Below are the code and all the weights of a small trained network. Each question names an input and a target symbol and asks about switching units off, where a switched-off unit gives its printed mean instead of its output.

import numpy as np


def w(rows, s, z=0):
    codes = np.array(rows[::2]) - 128.0
    scale = np.full(codes.shape[1], s)
    scale[-1] = z or s
    return codes * scale


def norm(h):
    return h / np.sqrt((h * h).mean(-1, keepdims=True) + 1e-5)


def f(y):
    return y / 2 * (1 + np.tanh(0.7978845608 * (y + 0.044715 * y**3)))


def softmax(a):
    e = np.exp(a - a.max(-1, keepdims=True))
    return e / e.sum(-1, keepdims=True)


def log_softmax(a):
    a = a - a.max(-1, keepdims=True)
    return a - np.log(np.exp(a).sum(-1, keepdims=True))


def net(x, mask):
    ids = ['βδεζηθμτω'.index(c) for c in x.split()]
    T = len(ids)
    res = E[ids] + P[:T]
    q, k, v = (norm(res) @ M[0].T for M in (Q, K, V))
    z = softmax(np.where(np.tri(T) > 0, q @ k.T / 3**0.5, -1e9)) @ v
    res = res + np.where(mask[0], z, O[0][:, -1]) @ O[0][:, :-1]
    y = f(norm(res) @ A[0][:, :-1].T + A[0][:, -1])
    res = res + np.where(mask[1:9], y, B[0][:, -1]) @ B[0][:, :-1]
    return log_softmax(norm(res)[-1] @ U[:, :-1].T + U[:, -1])


Q, K, V, O, A, B = {}, {}, {}, {}, {}, {}
E = w([
[174,160,141,111,97,182],'β',
[115,81,186,84,147,91],'δ',
[76,51,204,147,112,208],'ε',
[189,187,171,51,157,71],'ζ',
[138,203,88,132,50,119],'η',
[72,107,89,179,108,161],'θ',
[39,21,143,129,149,46],'μ',
[10,125,150,106,84,46],'τ',
[38,104,60,139,110,3],'ω',
],0.0041)
P = w([
[166,88,123,139,70,123],'0',
[158,166,101,129,190,157],'1',
[78,138,173,159,205,153],'2',
[145,166,202,65,35,56],'3',
[125,163,98,106,171,158],'4',
[76,142,168,163,202,163],'5',
[158,151,219,94,76,76],'6',
[99,148,101,79,147,153],'7',
[76,141,169,162,202,161],'8',
[154,163,248,125,89,70],'9',
],0.012)
Q[0] = w([
[17,137,85,10,148,155],'H0',
[1,119,227,191,118,109],'H0',
[227,188,144,84,60,68],'H0',
],0.01)
K[0] = w([
[102,125,67,8,86,166],'H0',
[199,59,122,167,76,91],'H0',
[149,190,183,124,108,93],'H0',
],0.014)
V[0] = w([
[105,72,199,85,197,97],'H0',
[82,45,38,191,145,153],'H0',
[159,89,179,130,147,254],'H0',
],0.0089)
O[0] = w([
[113,92,172,169,233,127,106],'H0',
[141,81,2,50,158,123,2],'H0',
[42,78,167,41,143,154,95],'H0',
],0.01,0.0054)
A[0] = w([
[135,94,76,120,101,124,93],'N0',
[141,133,175,142,115,103,68],'N1',
[113,116,139,135,148,130,66],'N2',
[161,79,137,143,7,100,226],'N3',
[121,129,148,102,114,170,41],'N4',
[127,82,95,82,154,135,34],'N5',
[102,93,140,148,97,116,253],'N6',
[131,162,120,165,144,136,27],'N7',
],0.019,0.0057)
B[0] = w([
[165,176,141,97,145,162,155],'N0',
[158,127,144,178,76,148,207],'N1',
[120,136,124,109,166,168,131],'N2',
[248,9,145,98,156,166,255],'N3',
[155,140,132,84,114,67,137],'N4',
[108,112,148,199,67,129,155],'N5',
[200,159,143,95,125,106,196],'N6',
[104,76,143,98,122,23,139],'N7',
],0.014,0.0096)
U = w([
[116,205,147,6,97,83,3],'β',
[95,173,148,101,254,182,92],'δ',
[27,46,165,88,87,143,55],'ε',
[157,191,202,209,103,106,122],'ζ',
[213,57,125,101,124,147,193],'η',
[90,176,72,120,49,205,180],'θ',
[85,75,59,231,164,146,160],'μ',
[87,97,96,131,149,10,169],'τ',
[172,223,32,155,186,98,131],'ω',
],0.0087,0.002)

Each question gives the input, a string of symbols that net reads in full, and the target symbol t.
The units are the heads (3 rows each of Q, K, V and O) and the neurons (one row each of A and B). Each row of codes is followed by its name. A weight is (code - 128) times the scale printed after its matrix; where a second scale follows, it is the last column's (O, A, B and U).
mask holds one flag per unit, heads first, then neurons. A switched-off unit (its flag False) gives its mean, the last column of its rows in O or B, instead of its output. The means were averaged over made-up inputs and are rounded, as every weight is.
A unit's drop is (log p(t) with every unit on - log p(t) with that unit switched off) / (log p(t) with every unit on - log p(t) with every unit switched off).
The circuit of an input: a set's keep is (log p(t) with only the set's units on - log p(t) with every unit switched off) / (log p(t) with every unit on - log p(t) with every unit switched off). Starting from all 9 units, units are removed one at a time, each time the one whose removal leaves the highest keep (on an exact tie, the one counted first), for as long as the keep stays at least 0.8.
units of the circuit, in order: the units of the circuit, biggest drop first
top k neurons: the k neurons with the biggest drops, biggest first
drop of u: that unit's drop, to one decimal
input μ ζ β, target μ: units of the circuit, in order => [H0 N3 N6]
input β θ θ τ β ω ε δ ε, target β: units of the circuit, in order => [H0 N3 N4]
input ζ ζ ζ ε β ζ ζ θ β, target ζ: units of the circuit, in order => [N3]
input τ ζ β, target τ: units of the circuit, in order => [H0 N7 N3]
input τ ζ ε δ θ δ, target τ: units of the circuit, in order => [H0 N7 N3]
input μ δ η, target μ: top 4 neurons => [N3 N5 N6 N1]
input ω θ ζ ζ β ε β ζ ζ, target ω: units of the circuit, in order => [H0 N3]
input δ ζ β δ ω ω, target δ: units of the circuit, in order => [H0 N3 N2]
input ε ζ τ δ τ μ, target ε: units of the circuit, in order => [H0 N3]
input δ δ ζ η θ β, target δ: units of the circuit, in order => [H0 N3 N1]
input τ ζ θ ζ ε ω, target τ: top 2 neurons => [N7 N3]
input ω δ θ, target ω: top 2 neurons => [N3 N0]
input ε μ τ, target ε: top 2 neurons => [N5 N3]
input ε δ θ ζ ζ ζ δ δ ζ, target ε: units of the circuit, in order => [H0 N5 N3]
input β η ω ω ε, target ε: top 2 neurons => [N5 N3]
input τ ζ η ζ η θ θ θ ζ, target τ: top neuron => [N7]
input ω τ β ζ δ ε δ δ ω, target ω: drop of H0 => 0.8
input τ δ δ ζ δ θ θ δ η, target τ: drop of N4 => 0.0
input ε ζ β, target ε: drop of H0 => 1.0
input β ω ζ η δ ζ ζ δ θ, target β: top neuron => [N3]
